Here is a tiny trained network, its code and every weight. The questions are about switching its units off for an input and a target symbol, where a switched-off unit gives its printed mean instead of its output.

import numpy as np


def w(rows, s, z=0):
    codes = np.array(rows[::2]) - 128.0
    scale = np.full(codes.shape[1], s)
    scale[-1] = z or s
    return codes * scale


def f(y):
    return np.maximum(y, 0)


def softmax(a):
    e = np.exp(a - a.max(-1, keepdims=True))
    return e / e.sum(-1, keepdims=True)


def log_softmax(a):
    a = a - a.max(-1, keepdims=True)
    return a - np.log(np.exp(a).sum(-1, keepdims=True))


def net(x, mask):
    ids = ['ΔΘΛΞΦΨγεζημπτω'.index(c) for c in x.split()]
    T = len(ids)
    res = E[ids] + P[:T]
    u = 0
    for l in range(2):
        r = res
        for j in range(2):
            rows = slice(2 * j, 2 * j + 2)
            q, k, v = (r @ M[l][rows].T for M in (Q, K, V))
            z = softmax(np.where(np.tri(T) > 0, q @ k.T / 2**0.5, -1e9)) @ v
            o = O[l][rows]
            res = res + np.where(mask[u + j], z, o[:, -1]) @ o[:, :-1]
        u += 2
        y = f(res @ A[l][:, :-1].T + A[l][:, -1])
        res = res + np.where(mask[u : u + 4], y, B[l][:, -1]) @ B[l][:, :-1]
        u += 4
    return log_softmax(res[-1] @ U[:, :-1].T + U[:, -1])


Q, K, V, O, A, B = {}, {}, {}, {}, {}, {}
E = w([
[109,145,119,210,118,180,135,193,161,98,178],'Δ',
[97,146,67,83,152,75,28,180,150,89,116],'Θ',
[45,173,170,47,175,93,222,83,140,129,118],'Λ',
[185,115,144,177,238,104,125,170,111,70,103],'Ξ',
[30,152,155,110,163,130,182,253,146,71,139],'Φ',
[108,145,95,92,189,10,37,64,112,115,16],'Ψ',
[118,159,135,149,165,54,144,116,195,118,177],'γ',
[204,99,102,119,120,35,128,207,127,89,129],'ε',
[62,142,91,195,123,99,106,54,154,130,61],'ζ',
[68,196,147,97,87,112,94,117,146,138,112],'η',
[165,144,53,181,165,164,44,132,119,114,145],'μ',
[140,148,45,108,68,131,189,153,85,171,156],'π',
[135,107,111,113,126,161,73,165,82,68,29],'τ',
[135,22,53,114,177,116,251,101,168,52,130],'ω',
],0.017)
P = w([
[78,161,108,157,190,123,111,168,125,157,148],'0',
[98,121,113,162,178,110,109,211,123,227,97],'1',
[120,58,170,160,133,103,115,185,153,155,59],'2',
[88,49,186,175,114,133,105,121,103,111,182],'3',
[102,112,167,175,107,114,113,116,78,49,209],'4',
[121,184,119,169,103,119,135,121,93,40,176],'5',
[140,248,81,153,120,135,151,111,108,71,165],'6',
[182,246,72,114,127,130,169,126,144,75,101],'7',
[225,211,87,93,111,143,182,141,227,105,9],'8',
],0.014)
Q[0] = w([
[65,9,189,132,119,110,72,95,38,150,222],'L0H1',
[92,155,119,152,120,86,126,97,20,57,195],'L0H1',
[188,193,91,109,140,169,164,162,248,144,27],'L0H2',
[132,61,165,106,132,147,99,127,173,182,138],'L0H2',
],0.011)
K[0] = w([
[131,70,138,114,165,152,115,163,171,251,107],'L0H1',
[99,27,190,130,109,122,99,124,119,174,145],'L0H1',
[144,212,94,134,112,118,151,106,110,35,132],'L0H2',
[142,158,79,122,156,143,147,152,128,198,118],'L0H2',
],0.014)
V[0] = w([
[130,61,52,161,43,46,105,115,88,118,66],'L0H1',
[156,113,128,1,200,133,92,76,129,165,138],'L0H1',
[177,193,227,174,143,101,101,136,95,224,127],'L0H2',
[121,92,199,163,167,149,185,127,12,69,44],'L0H2',
],0.008)
O[0] = w([
[116,102,88,139,108,76,105,132,112,137,32,175],'L0H1',
[145,138,98,51,161,129,193,72,71,1,129,1],'L0H1',
[158,236,146,184,136,115,155,143,79,105,93,96],'L0H2',
[194,133,147,76,169,153,153,146,185,224,62,202],'L0H2',
],0.011,0.0055)
A[0] = w([
[79,164,93,62,195,153,10,211,115,164,100,191],'L0N1',
[177,169,232,59,93,110,223,43,20,193,202,144],'L0N2',
[151,209,149,155,127,69,106,191,122,135,94,163],'L0N3',
[99,136,255,81,216,86,20,87,189,82,109,254],'L0N4',
],0.0047,0.0063)
B[0] = w([
[170,35,151,132,91,149,232,132,91,2,139,254],'L0N1',
[147,170,77,132,128,164,115,207,165,88,161,136],'L0N2',
[27,213,128,126,111,158,41,156,104,87,103,238],'L0N3',
[128,186,47,145,134,180,226,143,117,96,136,238],'L0N4',
],0.01,0.0093)
Q[1] = w([
[146,181,14,180,127,185,213,156,134,116,142],'L1H1',
[116,85,109,139,153,160,127,68,45,178,157],'L1H1',
[185,85,209,89,113,119,148,74,74,147,123],'L1H2',
[133,103,253,60,157,143,66,15,70,164,144],'L1H2',
],0.0057)
K[1] = w([
[222,149,140,102,86,75,63,71,161,137,137],'L1H1',
[61,105,185,91,184,96,141,192,119,101,120],'L1H1',
[34,110,166,131,215,115,140,128,165,86,140],'L1H2',
[77,109,130,175,255,32,190,201,126,152,133],'L1H2',
],0.006)
V[1] = w([
[90,134,205,154,206,21,156,110,207,102,126],'L1H1',
[167,121,188,68,101,60,102,220,139,81,152],'L1H1',
[188,139,1,162,191,70,89,157,136,206,138],'L1H2',
[98,172,137,98,35,60,222,129,138,172,139],'L1H2',
],0.0079)
O[1] = w([
[150,154,74,145,190,73,165,138,251,110,95,6],'L1H1',
[154,114,205,89,142,62,115,177,128,88,116,123],'L1H1',
[114,134,136,199,102,70,161,157,74,141,173,1],'L1H2',
[98,97,87,110,241,101,109,176,95,131,150,20],'L1H2',
],0.014,0.0047)
A[1] = w([
[187,20,73,113,110,109,173,107,164,123,180,1],'L1N1',
[155,185,157,66,170,124,207,62,106,120,203,198],'L1N2',
[118,94,88,120,84,140,109,154,158,111,157,199],'L1N3',
[253,113,145,135,152,142,69,117,132,106,209,193],'L1N4',
],0.0074,0.0031)
B[1] = w([
[186,199,155,215,194,99,69,161,46,132,184,199],'L1N1',
[71,83,208,255,223,71,113,59,90,102,41,167],'L1N2',
[71,96,169,113,144,46,144,43,211,163,103,254],'L1N3',
[79,172,245,71,137,100,201,129,107,125,146,166],'L1N4',
],0.0072,0.0067)
U = w([
[91,109,178,174,143,186,51,189,200,133,160,35],'Δ',
[115,85,79,65,107,110,156,112,156,24,208,130],'Θ',
[69,165,176,68,178,111,216,75,111,150,135,117],'Λ',
[203,180,120,152,167,199,156,216,115,115,118,140],'Ξ',
[81,88,149,101,132,182,246,200,185,115,191,31],'Φ',
[162,164,53,82,131,100,194,118,71,88,98,102],'Ψ',
[124,231,87,116,130,108,136,141,188,55,216,120],'γ',
[119,148,164,122,117,38,89,179,144,118,69,164],'ε',
[76,100,67,193,123,138,127,163,152,152,66,42],'ζ',
[76,181,126,55,188,164,7,118,134,107,159,163],'η',
[143,159,155,140,74,124,136,89,104,105,163,143],'μ',
[84,90,125,118,151,122,99,141,61,160,141,181],'π',
[151,80,152,76,131,178,120,115,141,152,61,115],'τ',
[182,2,105,129,148,100,218,104,164,128,158,255],'ω',
],0.007,0.0072)

Each question gives the input, a string of symbols that net reads in full, and the target symbol t.
The units are the heads (2 rows each of Q, K, V and O) and the neurons (one row each of A and B). Each row of codes is followed by its name. A weight is (code - 128) times the scale printed after its matrix; where a second scale follows, it is the last column's (O, A, B and U).
mask holds one flag per unit, layer by layer, with each layer's heads first. A switched-off unit (its flag False) gives its mean, the last column of its rows in O or B, instead of its output. The means were averaged over made-up inputs and are rounded, as every weight is.
A unit's drop is (log p(t) with every unit on - log p(t) with that unit switched off) / (log p(t) with every unit on - log p(t) with every unit switched off).
The circuit of an input: a set's keep is (log p(t) with only the set's units on - log p(t) with every unit switched off) / (log p(t) with every unit on - log p(t) with every unit switched off). Starting from all 12 units, units are removed one at a time, each time the one whose removal leaves the highest keep (on an exact tie, the one counted first), for as long as the keep stays at least 0.8.
circuit, biggest first: the units of the circuit, biggest drop first
unit that matters most: the unit with the biggest drop
k most important neurons: the k neurons with the biggest drops, biggest first
heads that matter: for each layer, one digit per head in row order, 1 if its drop is at least 0.15 and else 0, layers parted by /
input ζ Φ ω ω ω ε μ Λ, target μ: circuit, biggest first : (L1H2, L1H1)
input τ Ξ Ψ Ψ ε ε Θ Ξ, target ε: most important neuron : (L0N4)
input ζ Δ Λ Θ Ψ, target Ψ: heads that matter : 00 / 00
input γ ζ Φ ω ω μ μ π, target μ: heads that matter : 01 / 11
input μ τ μ γ μ Φ, target μ: heads that matter : 00 / 11
input Λ ε Ψ Δ, target ε: circuit, biggest first : (L0H1, L1H1)
input ω η γ Δ Ψ, target γ: heads that matter : 01 / 10
input η Δ Ψ Ξ ω τ Ξ, target ω: heads that matter : 01 / 00
input Ψ Θ ζ ε Ξ η ω μ γ, target ω: circuit, biggest first : (L0H2, L0N3)
input ε ζ Φ τ, target τ: circuit, biggest first : (L1H2, L0N1)
input Φ γ ζ γ, target γ: heads that matter : 01 / 10
input ζ Ξ ζ Ξ Θ, target ζ: circuit, biggest first : (L0H1, L1H1)
input π Λ ω Θ γ ζ Ψ, target γ: circuit, biggest first : (L1H1, L0N3, L0H2, L0N4)
input η η Ξ, target η: heads that matter : 01 / 01
input Ξ Ξ Ψ ε Ξ τ μ ζ, target τ: circuit, biggest first : (L0H2)
input μ γ η μ Ξ, target μ: heads that matter : 01 / 11
input π μ μ ζ ζ γ τ ζ γ, target τ: 2 most important neurons : (L0N1, L0N3)
input γ Θ μ Φ μ, target μ: heads that matter : 00 / 01
input Ψ Ψ Θ Φ Δ Ψ Ξ, target Δ: heads that matter : 10 / 00
input Ψ η Θ Φ, target η: circuit, biggest first : (L1H2, L0H2, L0N1)
input π Ξ γ Δ ω Δ Ξ, target ω: heads that matter : 01 / 00
input γ Ψ Ξ Ξ, target Ψ: heads that matter : 10 / 00
input ζ γ μ ζ π Θ, target π: unit that matters most : L1H2
